Below are the code and all the weights of a small trained network. Each question names an input and a class and asks about switching units off, where a switched-off unit gives its printed mean instead of its output.

import numpy as np


def w(rows, s, z=0):
    codes = np.array(rows[::2]) - 128.0
    scale = np.full(codes.shape[1], s)
    scale[-1] = z or s
    return codes * scale


def f(y):
    return np.maximum(y, 0)


def log_softmax(a):
    a = a - a.max(-1, keepdims=True)
    return a - np.log(np.exp(a).sum(-1, keepdims=True))


def net(x, mask):
    res = np.array(x, float).reshape(1, 3) / 4 @ E
    y = f(res @ A[0][:, :-1].T + A[0][:, -1])
    res = res + np.where(mask, y, B[0][:, -1]) @ B[0][:, :-1]
    return log_softmax(res[-1] @ U[:, :-1].T + U[:, -1])


A, B = {}, {}
E = w([
[171,79,177,208,82,159,142,243,110,144,184],'x0',
[112,85,80,182,185,166,104,104,204,10,142],'x1',
[181,186,201,135,185,90,68,133,114,99,171],'x2',
],0.014)
A[0] = w([
[179,213,164,127,171,63,30,63,98,108,176,9],'n0',
[80,186,146,53,142,74,130,3,136,72,53,13],'n1',
[134,122,12,110,85,118,156,130,148,144,69,138],'n2',
[108,79,109,143,229,206,70,95,211,48,148,48],'n3',
[128,199,155,23,131,112,147,137,7,198,104,4],'n4',
[114,181,158,166,159,112,111,140,122,117,241,103],'n5',
],0.0075,0.0034)
B[0] = w([
[85,64,119,111,89,162,148,41,80,126,42,221],'n0',
[164,135,152,255,71,95,208,182,111,102,208,238],'n1',
[95,85,78,132,126,185,68,123,77,111,62,205],'n2',
[98,201,156,52,98,166,121,143,178,171,142,247],'n3',
[98,170,186,79,119,159,108,175,177,141,133,243],'n4',
[55,95,92,178,138,114,157,132,117,101,55,191],'n5',
],0.011,0.013)
U = w([
[130,255,178,6,142,145,92,140,200,164,143,65],'0',
[185,82,179,239,116,93,176,184,122,107,213,85],'1',
[109,46,113,95,139,142,126,41,84,145,20,74],'2',
[147,186,132,118,173,110,81,112,94,137,134,254],'3',
],0.0091,0.008)

Each question gives the input, the list of numbers given to net, and the class t.
The units are the neurons (one row each of A and B). Each row of codes is followed by its name. A weight is (code - 128) times the scale printed after its matrix; where a second scale follows, it is the last column's (A, B and U).
mask holds one flag per neuron, in row order. A switched-off neuron (its flag False) gives its mean, the last column of its row in B, instead of its output. The means were averaged over made-up inputs and are rounded, as every weight is.
A unit's drop is (log p(t) with every unit on - log p(t) with that unit switched off) / (log p(t) with every unit on - log p(t) with every unit switched off).
The circuit of an input: a set's keep is (log p(t) with only the set's units on - log p(t) with every unit switched off) / (log p(t) with every unit on - log p(t) with every unit switched off). Starting from all 6 units, units are removed one at a time, each time the one whose removal leaves the highest keep (on an exact tie, the one counted first), for as long as the keep stays at least 0.8.
circuit, biggest first: the units of the circuit, biggest drop first
most important unit: the unit with the biggest drop
k most important neurons: the k neurons with the biggest drops, biggest first
drop of u: that unit's drop, to one decimal
input [-2,-5,-4], class 0: 2 most important neurons	[n4 n0]
input [-6,-1,2], class 1: circuit, biggest first	[n1]
input [3,-2,4], class 2: circuit, biggest first	[n1 n3]
input [4,-8,-3], class 0: 2 most important neurons	[n4 n1]
input [5,-5,-3], class 0: 4 most important neurons	[n1 n4 n5 n0]
input [-3,-2,4], class 2: 2 most important neurons	[n0 n3]
input [-4,0,-3], class 1: 2 most important neurons	[n1 n0]
input [2,-1,-2], class 3: 2 most important neurons	[n1 n0]
input [4,4,3], class 0: 2 most important neurons	[n1 n3]
input [7,8,-7], class 0: 3 most important neurons	[n3 n1 n0]
input [-2,5,3], class 0: 2 most important neurons	[n3 n2]
input [-5,4,4], class 1: 3 most important neurons	[n1 n4 n2]
input [5,-8,-1], class 0: 2 most important neurons	[n4 n1]
input [1,-6,-6], class 0: circuit, biggest first	[n4]
input [-8,-6,8], class 1: 3 most important neurons	[n1 n3 n2]
input [-8,-5,-8], class 1: 2 most important neurons	[n1 n0]
input [-6,-5,0], class 1: 2 most important neurons	[n1 n3]
input [-7,-3,-2], class 1: drop of n1	0.9
input [-7,2,5], class 1: drop of n1	1.8
input [-3,4,7], class 2: drop of n2	0.0
input [4,8,-6], class 0: drop of n3	0.7
input [-2,5,8], class 2: most important unit	n0
